Here is a tiny trained network, its code and every weight. The questions are about switching its units off for an input and a class, where a switched-off unit gives its printed mean instead of its output.

import numpy as np


def w(rows, s, z=0):
    codes = np.array(rows[::2]) - 128.0
    scale = np.full(codes.shape[1], s)
    scale[-1] = z or s
    return codes * scale


def f(y):
    return np.maximum(y, 0)


def log_softmax(a):
    a = a - a.max(-1, keepdims=True)
    return a - np.log(np.exp(a).sum(-1, keepdims=True))


def net(x, mask):
    res = np.array(x, float).reshape(1, 8) / 4 @ E
    y = f(res @ A[0][:, :-1].T + A[0][:, -1])
    res = res + np.where(mask, y, B[0][:, -1]) @ B[0][:, :-1]
    return log_softmax(res[-1] @ U[:, :-1].T + U[:, -1])


A, B = {}, {}
E = w([
[142,250,224],'x0',
[128,127,128],'x1',
[127,129,128],'x2',
[127,127,129],'x3',
[128,128,128],'x4',
[32,34,249],'x5',
[255,57,187],'x6',
[128,128,128],'x7',
],0.007)
A[0] = w([
[176,205,127,87],'neuron 0',
[149,147,90,117],'neuron 1',
[245,76,166,72],'neuron 2',
[125,88,81,87],'neuron 3',
[152,140,108,132],'neuron 4',
[104,141,115,123],'neuron 5',
[9,181,48,59],'neuron 6',
[84,94,183,113],'neuron 7',
[75,172,124,64],'neuron 8',
[61,146,77,100],'neuron 9',
[172,164,51,137],'neuron 10',
[111,60,61,42],'neuron 11',
[196,183,23,102],'neuron 12',
[165,154,173,101],'neuron 13',
[85,88,177,113],'neuron 14',
[81,122,77,115],'neuron 15',
[105,135,125,123],'neuron 16',
[102,186,149,53],'neuron 17',
[76,160,68,135],'neuron 18',
[198,99,157,85],'neuron 19',
[133,167,186,2],'neuron 20',
[147,200,162,26],'neuron 21',
[90,121,136,110],'neuron 22',
[92,198,186,68],'neuron 23',
[113,199,164,66],'neuron 24',
[215,66,138,69],'neuron 25',
[130,84,98,69],'neuron 26',
[44,153,109,70],'neuron 27',
[82,85,177,135],'neuron 28',
[161,161,108,127],'neuron 29',
[109,67,68,72],'neuron 30',
[129,163,154,75],'neuron 31',
[119,95,94,53],'neuron 32',
[168,144,184,81],'neuron 33',
[123,91,97,59],'neuron 34',
[113,143,128,91],'neuron 35',
[184,92,126,56],'neuron 36',
[100,124,192,118],'neuron 37',
[128,83,97,67],'neuron 38',
[114,46,37,52],'neuron 39',
[93,160,112,98],'neuron 40',
[77,82,178,131],'neuron 41',
],0.015,0.0027)
B[0] = w([
[80,88,165,199],'neuron 0',
[91,98,105,171],'neuron 1',
[251,156,81,243],'neuron 2',
[101,144,179,180],'neuron 3',
[108,103,114,160],'neuron 4',
[152,135,118,154],'neuron 5',
[251,159,88,253],'neuron 6',
[66,90,79,207],'neuron 7',
[178,143,116,177],'neuron 8',
[199,137,116,200],'neuron 9',
[46,73,76,220],'neuron 10',
[110,141,214,208],'neuron 11',
[19,41,55,254],'neuron 12',
[139,144,169,180],'neuron 13',
[71,83,78,205],'neuron 14',
[173,156,128,185],'neuron 15',
[143,130,118,149],'neuron 16',
[154,136,174,176],'neuron 17',
[176,156,100,202],'neuron 18',
[203,142,104,197],'neuron 19',
[106,150,194,176],'neuron 20',
[99,145,197,187],'neuron 21',
[113,113,99,162],'neuron 22',
[122,131,196,209],'neuron 23',
[131,154,193,191],'neuron 24',
[212,172,87,217],'neuron 25',
[108,179,160,171],'neuron 26',
[183,147,88,199],'neuron 27',
[65,96,64,212],'neuron 28',
[78,109,107,174],'neuron 29',
[106,147,201,203],'neuron 30',
[115,150,166,161],'neuron 31',
[122,137,171,163],'neuron 32',
[156,187,156,183],'neuron 33',
[117,141,169,165],'neuron 34',
[136,137,125,141],'neuron 35',
[181,135,113,177],'neuron 36',
[73,96,115,197],'neuron 37',
[106,180,161,172],'neuron 38',
[99,128,245,233],'neuron 39',
[155,147,109,166],'neuron 40',
[63,88,67,216],'neuron 41',
],0.026,0.0097)
U = w([
[101,2,47,173],'0',
[245,77,75,4],'1',
[142,72,208,191],'2',
],0.0092,0.0012)

Each question gives the input, the list of numbers given to net, and the class t.
The units are the neurons (one row each of A and B). Each row of codes is followed by its name. A weight is (code - 128) times the scale printed after its matrix; where a second scale follows, it is the last column's (A, B and U).
mask holds one flag per neuron, in row order. A switched-off neuron (its flag False) gives its mean, the last column of its row in B, instead of its output. The means were averaged over made-up inputs and are rounded, as every weight is.
A unit's drop is (log p(t) with every unit on - log p(t) with that unit switched off) / (log p(t) with every unit on - log p(t) with every unit switched off).
k most important neurons: the k neurons with the biggest drops, biggest first
drop of u: that unit's drop, to one decimal
input [-2,-3,7,-1,-2,1,-2,-5], class 1: most important neuron : neuron 12
input [1,-8,1,2,4,2,3,0], class 1: 3 most important neurons : neuron 12; neuron 10; neuron 0
input [-5,-1,-8,4,-2,3,4,0], class 2: 2 most important neurons : neuron 6; neuron 39
input [6,4,-4,-7,-1,-5,5,3], class 2: 3 most important neurons : neuron 21; neuron 0; neuron 6
input [2,-6,-7,8,-6,5,-6,-4], class 1: 3 most important neurons : neuron 6; neuron 12; neuron 10
input [-8,3,-4,-6,6,-6,-3,-4], class 2: 2 most important neurons : neuron 39; neuron 11
input [-5,-3,2,6,8,3,4,-2], class 2: 2 most important neurons : neuron 6; neuron 39
input [7,-8,-7,-3,-6,-6,0,-5], class 2: 2 most important neurons : neuron 21; neuron 24
input [3,-6,-5,-2,-4,1,-3,-3], class 1: 2 most important neurons : neuron 39; neuron 11
input [-1,1,0,-5,8,6,6,2], class 0: 2 most important neurons : neuron 6; neuron 41
input [5,7,-5,7,6,2,5,-7], class 1: 2 most important neurons : neuron 2; neuron 39
input [-7,8,8,-5,7,-4,-7,3], class 1: drop of neuron 9 : 0.8
input [-7,2,5,-5,6,-5,0,0], class 2: drop of neuron 39 : 0.8
input [-6,-4,4,-5,-4,-6,-8,6], class 1: drop of neuron 6 : 5.9
